Below are the code and all the weights of a small trained network. Each question names an input and a class and asks about switching units off, where a switched-off unit gives its printed mean instead of its output.

import numpy as np


def w(rows, s, z=0):
    codes = np.array(rows[::2]) - 128.0
    scale = np.full(codes.shape[1], s)
    scale[-1] = z or s
    return codes * scale


def f(y):
    return y / 2 * (1 + np.tanh(0.7978845608 * (y + 0.044715 * y**3)))


def log_softmax(a):
    a = a - a.max(-1, keepdims=True)
    return a - np.log(np.exp(a).sum(-1, keepdims=True))


def net(x, mask):
    res = np.array(x, float).reshape(1, 5) / 4 @ E
    y = f(res @ A[0][:, :-1].T + A[0][:, -1])
    res = res + np.where(mask, y, B[0][:, -1]) @ B[0][:, :-1]
    return log_softmax(res[-1] @ U[:, :-1].T + U[:, -1])


A, B = {}, {}
E = w([
[7,93,87,123,146],'x0',
[68,246,140,161,98],'x1',
[127,154,156,43,59],'x2',
[129,150,92,90,225],'x3',
[96,143,241,113,152],'x4',
],0.012)
A[0] = w([
[91,177,115,145,130,234],'n1',
[194,170,110,167,117,216],'n2',
[75,66,77,139,197,254],'n3',
[128,187,126,81,81,164],'n4',
[131,139,221,96,4,208],'n5',
[147,171,94,202,116,180],'n6',
[74,86,88,132,134,154],'n7',
[114,191,173,111,13,85],'n8',
[193,141,182,66,145,224],'n9',
[144,173,131,189,93,133],'n10',
[177,75,65,96,129,225],'n11',
[142,74,165,110,100,69],'n12',
],0.013,0.0052)
B[0] = w([
[93,216,145,130,169,176],'n1',
[202,140,203,165,141,191],'n2',
[84,94,10,134,125,228],'n3',
[109,201,131,48,79,184],'n4',
[63,103,218,129,58,249],'n5',
[181,178,113,172,130,175],'n6',
[101,174,44,176,91,184],'n7',
[78,180,181,130,101,215],'n8',
[132,88,183,67,188,207],'n9',
[172,211,156,170,121,166],'n10',
[165,106,84,126,90,227],'n11',
[120,99,180,186,102,160],'n12',
],0.011,0.016)
U = w([
[145,178,102,12,137,93],'0',
[199,99,77,116,186,106],'1',
[188,187,134,202,139,163],'2',
[27,169,71,147,193,253],'3',
[153,45,59,156,94,111],'4',
[78,193,154,110,84,96],'5',
[93,30,173,157,91,107],'6',
[128,57,162,130,234,56],'7',
],0.011,0.003)

Each question gives the input, the list of numbers given to net, and the class t.
The units are the neurons (one row each of A and B). Each row of codes is followed by its name. A weight is (code - 128) times the scale printed after its matrix; where a second scale follows, it is the last column's (A, B and U).
mask holds one flag per neuron, in row order. A switched-off neuron (its flag False) gives its mean, the last column of its row in B, instead of its output. The means were averaged over made-up inputs and are rounded, as every weight is.
A unit's drop is (log p(t) with every unit on - log p(t) with that unit switched off) / (log p(t) with every unit on - log p(t) with every unit switched off).
The circuit of an input: a set's keep is (log p(t) with only the set's units on - log p(t) with every unit switched off) / (log p(t) with every unit on - log p(t) with every unit switched off). Starting from all 12 units, units are removed one at a time, each time the one whose removal leaves the highest keep (on an exact tie, the one counted first), for as long as the keep stays at least 0.8.
circuit, biggest first: the units of the circuit, biggest drop first
unit that matters most: the unit with the biggest drop
k most important neurons: the k neurons with the biggest drops, biggest first
drop when u is switched off: that unit's drop, to one decimal
input [5,-4,0,8,-6], class 4: circuit, biggest first : [n11]
input [1,-5,2,8,2], class 4: 2 most important neurons : [n3, n1]
input [2,-4,1,3,3], class 4: circuit, biggest first : [n1, n8, n3]
input [-5,-3,-6,1,-8], class 1: 3 most important neurons : [n5, n2, n8]
input [6,-5,-6,-4,2], class 4: 2 most important neurons : [n1, n8]
input [2,-8,0,6,4], class 4: circuit, biggest first : [n3, n11]
input [-7,-8,8,2,-7], class 1: 2 most important neurons : [n9, n11]
input [2,2,5,4,-7], class 0: circuit, biggest first : [n4, n5]
input [-2,-5,8,-4,5], class 6: 2 most important neurons : [n5, n12]
input [-4,0,-3,-3,5], class 6: 3 most important neurons : [n4, n5, n1]
input [-1,-1,4,2,8], class 6: circuit, biggest first : [n9, n5, n1]
input [-3,-3,6,8,-6], class 1: 4 most important neurons : [n5, n8, n11, n1]
input [3,-4,8,-4,-7], class 6: circuit, biggest first : [n1, n5]
input [3,6,-4,-2,3], class 3: 2 most important neurons : [n5, n2]
input [-7,-7,8,5,-7], class 1: unit that matters most : n11
input [-4,-4,-1,-1,-1], class 1: 3 most important neurons : [n5, n8, n11]
input [5,8,-6,-6,-7], class 2: 2 most important neurons : [n6, n10]
input [1,-4,7,6,8], class 7: drop when n9 is switched off : 0.4
input [3,1,-6,-5,7], class 3: drop when n7 is switched off : 0.0
input [-8,-2,1,-7,4], class 6: circuit, biggest first : [n5]
input [-3,5,-5,-8,-2], class 2: drop when n10 is switched off : 0.1
input [3,7,1,5,1], class 3: drop when n5 is switched off : 0.6
